Here is a tiny trained network, its code and every weight. The questions are about switching its units off for an input and a target symbol, where a switched-off unit gives its printed mean instead of its output.

import numpy as np


def w(rows, s, z=0):
    codes = np.array(rows[::2]) - 128.0
    scale = np.full(codes.shape[1], s)
    scale[-1] = z or s
    return codes * scale


def norm(h):
    return h / np.sqrt((h * h).mean(-1, keepdims=True) + 1e-5)


def f(y):
    return np.maximum(y, 0)


def softmax(a):
    e = np.exp(a - a.max(-1, keepdims=True))
    return e / e.sum(-1, keepdims=True)


def log_softmax(a):
    a = a - a.max(-1, keepdims=True)
    return a - np.log(np.exp(a).sum(-1, keepdims=True))


def net(x, mask):
    ids = ['ΔΞαγθλμσω'.index(c) for c in x.split()]
    T = len(ids)
    res = E[ids] + P[:T]
    u = 0
    for l in range(2):
        r = norm(res)
        for j in range(2):
            rows = slice(2 * j, 2 * j + 2)
            q, k, v = (r @ M[l][rows].T for M in (Q, K, V))
            z = softmax(np.where(np.tri(T) > 0, q @ k.T / 2**0.5, -1e9)) @ v
            o = O[l][rows]
            res = res + np.where(mask[u + j], z, o[:, -1]) @ o[:, :-1]
        u += 2
        y = f(norm(res) @ A[l][:, :-1].T + A[l][:, -1])
        res = res + np.where(mask[u : u + 8], y, B[l][:, -1]) @ B[l][:, :-1]
        u += 8
    return log_softmax(norm(res)[-1] @ U[:, :-1].T + U[:, -1])


Q, K, V, O, A, B = {}, {}, {}, {}, {}, {}
E = w([
[106,75,74,179],'Δ',
[73,70,134,128],'Ξ',
[248,45,91,102],'α',
[77,72,113,116],'γ',
[59,108,132,119],'θ',
[137,116,189,99],'λ',
[180,167,91,166],'μ',
[167,125,117,90],'σ',
[128,203,169,150],'ω',
],0.017)
P = w([
[2,32,45,69],'0',
[19,96,67,78],'1',
[46,146,85,99],'2',
[98,149,97,119],'3',
[120,127,121,125],'4',
[126,125,132,133],'5',
],0.0062)
Q[0] = w([
[60,86,254,115],'0.h0',
[97,161,80,108],'0.h0',
[42,111,141,183],'0.h1',
[210,161,170,196],'0.h1',
],0.0089)
K[0] = w([
[130,172,147,254],'0.h0',
[120,100,140,102],'0.h0',
[187,180,137,110],'0.h1',
[37,94,72,124],'0.h1',
],0.0093)
V[0] = w([
[254,207,126,132],'0.h0',
[150,195,80,11],'0.h0',
[141,24,15,150],'0.h1',
[162,65,217,153],'0.h1',
],0.004)
O[0] = w([
[119,217,28,87,1],'0.h0',
[130,183,179,126,145],'0.h0',
[138,56,120,160,150],'0.h1',
[253,77,204,50,119],'0.h1',
],0.0055,0.004)
A[0] = w([
[153,166,56,186,25],'0.n0',
[254,79,189,131,255],'0.n1',
[183,107,91,39,106],'0.n2',
[69,202,216,161,108],'0.n3',
[100,140,124,11,147],'0.n4',
[162,73,38,62,89],'0.n5',
[46,87,241,65,142],'0.n6',
[106,76,133,49,176],'0.n7',
],0.0073,0.0027)
B[0] = w([
[40,173,93,96,136],'0.n0',
[101,160,69,205,190],'0.n1',
[73,123,231,101,149],'0.n2',
[206,107,131,162,162],'0.n3',
[66,200,143,210,178],'0.n4',
[158,113,174,128,154],'0.n5',
[182,164,45,2,255],'0.n6',
[145,227,184,120,208],'0.n7',
],0.007,0.0092)
Q[1] = w([
[40,101,132,93],'1.h0',
[41,196,35,100],'1.h0',
[158,86,105,254],'1.h1',
[111,226,17,81],'1.h1',
],0.0082)
K[1] = w([
[2,145,132,202],'1.h0',
[227,161,179,242],'1.h0',
[108,56,208,229],'1.h1',
[97,227,241,18],'1.h1',
],0.0076)
V[1] = w([
[112,186,222,215],'1.h0',
[143,196,1,157],'1.h0',
[218,151,197,238],'1.h1',
[183,7,208,167],'1.h1',
],0.0059)
O[1] = w([
[26,96,141,154,92],'1.h0',
[255,218,115,159,147],'1.h0',
[86,79,238,50,2],'1.h1',
[161,130,185,158,15],'1.h1',
],0.0073,0.0056)
A[1] = w([
[85,98,139,236,5],'1.n0',
[81,72,142,254,2],'1.n1',
[73,63,158,90,143],'1.n2',
[101,92,127,241,14],'1.n3',
[81,177,100,128,201],'1.n4',
[106,179,67,153,119],'1.n5',
[90,72,152,54,182],'1.n6',
[140,210,188,224,195],'1.n7',
],0.0097,0.0032)
B[1] = w([
[116,131,2,93,142],'1.n0',
[115,169,85,92,145],'1.n1',
[170,170,228,182,149],'1.n2',
[143,175,32,79,144],'1.n3',
[108,105,167,148,253],'1.n4',
[167,76,228,173,247],'1.n5',
[172,202,204,126,163],'1.n6',
[41,145,224,74,202],'1.n7',
],0.0079,0.0063)
U = w([
[164,170,108,243,145],'Δ',
[129,114,140,125,13],'Ξ',
[222,49,202,149,94],'α',
[79,114,14,128,137],'γ',
[144,32,101,136,253],'θ',
[6,174,102,154,112],'λ',
[131,114,134,140,20],'μ',
[127,148,117,6,155],'σ',
[71,116,224,143,171],'ω',
],0.015,0.0055)

Each question gives the input, a string of symbols that net reads in full, and the target symbol t.
The units are the heads (2 rows each of Q, K, V and O) and the neurons (one row each of A and B). Each row of codes is followed by its name. A weight is (code - 128) times the scale printed after its matrix; where a second scale follows, it is the last column's (O, A, B and U).
mask holds one flag per unit, layer by layer, with each layer's heads first. A switched-off unit (its flag False) gives its mean, the last column of its rows in O or B, instead of its output. The means were averaged over made-up inputs and are rounded, as every weight is.
A unit's drop is (log p(t) with every unit on - log p(t) with that unit switched off) / (log p(t) with every unit on - log p(t) with every unit switched off).
The circuit of an input: a set's keep is (log p(t) with only the set's units on - log p(t) with every unit switched off) / (log p(t) with every unit on - log p(t) with every unit switched off). Starting from the 12 units with the biggest drops (on a tie, the unit counted first), units are removed one at a time, each time the one whose removal leaves the highest keep (on an exact tie, the one counted first), for as long as the keep stays at least 0.8.
circuit, biggest first: the units of the circuit, biggest drop first
most important unit: the unit with the biggest drop
k most important neurons: the k neurons with the biggest drops, biggest first
top k neurons in layer l: the k neurons of layer l with the biggest drops, biggest first
heads that matter: for each layer, one digit per head in row order, 1 if its drop is at least 0.15 and else 0, layers parted by /
input α λ Δ θ, target σ: circuit, biggest first : 0.n6; 0.n1
input σ λ θ, target ω: heads that matter : 10 / 10
input ω λ Δ γ Ξ Ξ, target θ: top 2 neurons in layer 0 : 0.n2; 0.n4
input σ γ λ λ λ, target σ: circuit, biggest first : 0.n6
input ω α Δ θ, target γ: top 3 neurons in layer 1 : 1.n7; 1.n6; 1.n2
input σ Δ θ, target ω: circuit, biggest first : 0.h0; 1.n5
input Ξ θ λ γ ω Ξ, target λ: heads that matter : 11 / 11
input γ λ Ξ λ σ μ, target ω: circuit, biggest first : 0.n6; 1.n7
input γ θ θ σ ω σ, target λ: heads that matter : 00 / 10
input Ξ γ θ, target γ: 3 most important neurons : 0.n6; 0.n1; 1.n7
input λ Ξ γ λ γ, target σ: heads that matter : 01 / 00
input σ ω λ μ γ γ, target Δ: 4 most important neurons : 1.n7; 1.n5; 0.n2; 0.n7
input Ξ λ ω ω μ, target λ: heads that matter : 00 / 01
input Ξ σ μ, target ω: top 2 neurons in layer 1 : 1.n5; 1.n7
input λ λ θ σ λ γ, target ω: 4 most important neurons : 0.n2; 0.n3; 1.n2; 1.n6
input Δ σ γ Ξ Ξ, target θ: top 2 neurons in layer 0 : 0.n2; 0.n5
input Δ γ γ, target θ: heads that matter : 11 / 01
input Δ σ γ ω, target ω: 3 most important neurons : 1.n7; 0.n6; 0.n4
input Ξ λ μ σ Δ, target γ: most important unit : 0.n6
input ω Ξ γ μ μ θ, target Δ: most important unit : 1.h0
input μ λ θ, target Δ: heads that matter : 00 / 10
input λ Ξ Ξ γ λ Δ, target γ: top 2 neurons in layer 0 : 0.n6; 0.n7
input σ Ξ ω λ μ, target λ: top 2 neurons in layer 0 : 0.n6; 0.n1
input λ σ γ, target ω: 2 most important neurons : 1.n2; 1.n6
input θ λ μ γ ω, target ω: 3 most important neurons : 1.n7; 0.n6; 0.n7
input λ μ γ, target Δ: 2 most important neurons : 0.n6; 1.n5
input Ξ μ Ξ σ Δ λ, target σ: top 2 neurons in layer 1 : 1.n2; 1.n6
